Here is a tiny trained network, its code and every weight. The questions are about switching its units off for an input and a target symbol, where a switched-off unit gives its printed mean instead of its output.

import numpy as np


def w(rows, s, z=0):
    codes = np.array(rows[::2]) - 128.0
    scale = np.full(codes.shape[1], s)
    scale[-1] = z or s
    return codes * scale


def f(y):
    return np.maximum(y, 0)


def softmax(a):
    e = np.exp(a - a.max(-1, keepdims=True))
    return e / e.sum(-1, keepdims=True)


def log_softmax(a):
    a = a - a.max(-1, keepdims=True)
    return a - np.log(np.exp(a).sum(-1, keepdims=True))


def net(x, mask):
    ids = ['ΓΛαεζθξπσψω'.index(c) for c in x.split()]
    T = len(ids)
    res = E[ids] + P[:T]
    r = res
    for j in range(3):
        rows = slice(3 * j, 3 * j + 3)
        q, k, v = (r @ M[0][rows].T for M in (Q, K, V))
        z = softmax(np.where(np.tri(T) > 0, q @ k.T / 3**0.5, -1e9)) @ v
        o = O[0][rows]
        res = res + np.where(mask[j], z, o[:, -1]) @ o[:, :-1]
    y = f(res @ A[0][:, :-1].T + A[0][:, -1])
    res = res + np.where(mask[3:7], y, B[0][:, -1]) @ B[0][:, :-1]
    return log_softmax(res[-1] @ U[:, :-1].T + U[:, -1])


Q, K, V, O, A, B = {}, {}, {}, {}, {}, {}
E = w([
[188,116,15,124],'Γ',
[75,171,137,77],'Λ',
[137,211,66,252],'α',
[130,77,105,119],'ε',
[59,83,123,128],'ζ',
[114,101,96,100],'θ',
[84,106,141,92],'ξ',
[203,190,97,46],'π',
[174,161,64,48],'σ',
[66,79,100,155],'ψ',
[75,72,82,169],'ω',
],0.018)
P = w([
[48,194,1,47],'0',
[62,142,91,72],'1',
[90,122,110,81],'2',
[103,105,146,79],'3',
[122,86,167,90],'4',
[138,79,165,95],'5',
[140,82,179,86],'6',
[155,89,177,75],'7',
[155,83,179,83],'8',
[161,90,175,78],'9',
[158,87,189,71],'10',
[167,92,182,78],'11',
[179,97,184,65],'12',
],0.0079)
Q[0] = w([
[82,157,123,94],'head 1',
[149,95,96,154],'head 1',
[141,192,190,143],'head 1',
[175,112,91,74],'head 2',
[28,177,163,172],'head 2',
[47,88,150,139],'head 2',
[112,171,115,153],'head 3',
[138,128,169,144],'head 3',
[181,249,115,148],'head 3',
],0.017)
K[0] = w([
[70,162,134,187],'head 1',
[104,112,110,73],'head 1',
[140,251,122,138],'head 1',
[117,182,117,187],'head 2',
[93,110,78,48],'head 2',
[189,144,115,75],'head 2',
[118,109,106,99],'head 3',
[74,120,158,98],'head 3',
[141,68,151,87],'head 3',
],0.017)
V[0] = w([
[142,158,141,195],'head 1',
[247,168,181,115],'head 1',
[151,144,174,107],'head 1',
[105,176,118,185],'head 2',
[94,69,147,157],'head 2',
[131,105,133,85],'head 2',
[91,106,106,86],'head 3',
[113,78,103,100],'head 3',
[150,165,169,185],'head 3',
],0.015)
O[0] = w([
[95,183,238,166,59],'head 1',
[49,86,188,196,10],'head 1',
[134,53,149,167,83],'head 1',
[149,17,80,172,136],'head 2',
[55,104,193,149,73],'head 2',
[111,121,188,89,133],'head 2',
[254,165,58,126,174],'head 3',
[159,176,121,126,156],'head 3',
[57,148,147,179,57],'head 3',
],0.0071,0.012)
A[0] = w([
[186,43,221,141,160],'neuron 1',
[253,117,106,116,253],'neuron 2',
[108,72,35,139,189],'neuron 3',
[160,77,126,33,117],'neuron 4',
],0.0074,0.006)
B[0] = w([
[64,76,246,145,131],'neuron 1',
[125,125,191,121,253],'neuron 2',
[136,166,117,133,181],'neuron 3',
[122,78,157,109,200],'neuron 4',
],0.013,0.028)
U = w([
[87,229,119,133,59],'Γ',
[164,142,48,93,137],'Λ',
[118,54,63,153,66],'α',
[206,117,29,180,3],'ε',
[178,213,80,202,180],'ζ',
[82,164,40,111,114],'θ',
[66,144,61,96,43],'ξ',
[163,148,134,161,252],'π',
[69,117,155,123,152],'σ',
[95,169,37,125,159],'ψ',
[122,89,2,125,63],'ω',
],0.0097,0.0057)

Each question gives the input, a string of symbols that net reads in full, and the target symbol t.
The units are the heads (3 rows each of Q, K, V and O) and the neurons (one row each of A and B). Each row of codes is followed by its name. A weight is (code - 128) times the scale printed after its matrix; where a second scale follows, it is the last column's (O, A, B and U).
mask holds one flag per unit, heads first, then neurons. A switched-off unit (its flag False) gives its mean, the last column of its rows in O or B, instead of its output. The means were averaged over made-up inputs and are rounded, as every weight is.
A unit's drop is (log p(t) with every unit on - log p(t) with that unit switched off) / (log p(t) with every unit on - log p(t) with every unit switched off).
The circuit of an input: a set's keep is (log p(t) with only the set's units on - log p(t) with every unit switched off) / (log p(t) with every unit on - log p(t) with every unit switched off). Starting from all 7 units, units are removed one at a time, each time the one whose removal leaves the highest keep (on an exact tie, the one counted first), for as long as the keep stays at least 0.8.
units of the circuit, in order: the units of the circuit, biggest drop first
top k neurons: the k neurons with the biggest drops, biggest first
heads that matter: for each layer, one digit per head in row order, 1 if its drop is at least 0.15 and else 0, layers parted by /
drop of u: that unit's drop, to one decimal
input Λ ω ξ, target Λ: units of the circuit, in order => (head 1)
input Γ ψ π π ε π, target σ: units of the circuit, in order => (head 2; head 1)
input Λ ε Λ ω, target Λ: heads that matter => 101
input ω π θ ψ, target Λ: heads that matter => 100
input ξ σ α θ ζ σ ε, target α: heads that matter => 011
input ε α θ, target ω: units of the circuit, in order => (head 3; head 2; neuron 2)
input θ π π π Λ π, target σ: units of the circuit, in order => (head 1; head 2)
input σ π θ ψ ω ε Λ α σ θ θ π θ, target ω: units of the circuit, in order => (head 3; neuron 2; head 2)
input θ α π π σ ε σ ε ξ Γ σ ξ ε, target α: top 2 neurons => (neuron 2; neuron 1)
input σ ζ ζ π ζ θ Γ ζ ψ, target Λ: units of the circuit, in order => (head 1; head 3)
input σ Λ θ ξ ξ ψ ε ε ε, target σ: top 3 neurons => (neuron 1; neuron 3; neuron 4)
input ξ ε π ψ ε ω θ σ Γ ξ θ ε, target σ: top 2 neurons => (neuron 1; neuron 3)
input Λ ω ε ξ α ζ Γ Λ, target Γ: drop of neuron 2 => 0.1
input ξ Γ σ ζ ξ ω, target Λ: drop of head 3 => 0.1
input π ζ ε ω Λ, target Λ: drop of head 2 => 0.2
input ω α Γ θ θ Γ Γ, target ε: drop of neuron 3 => 0.2
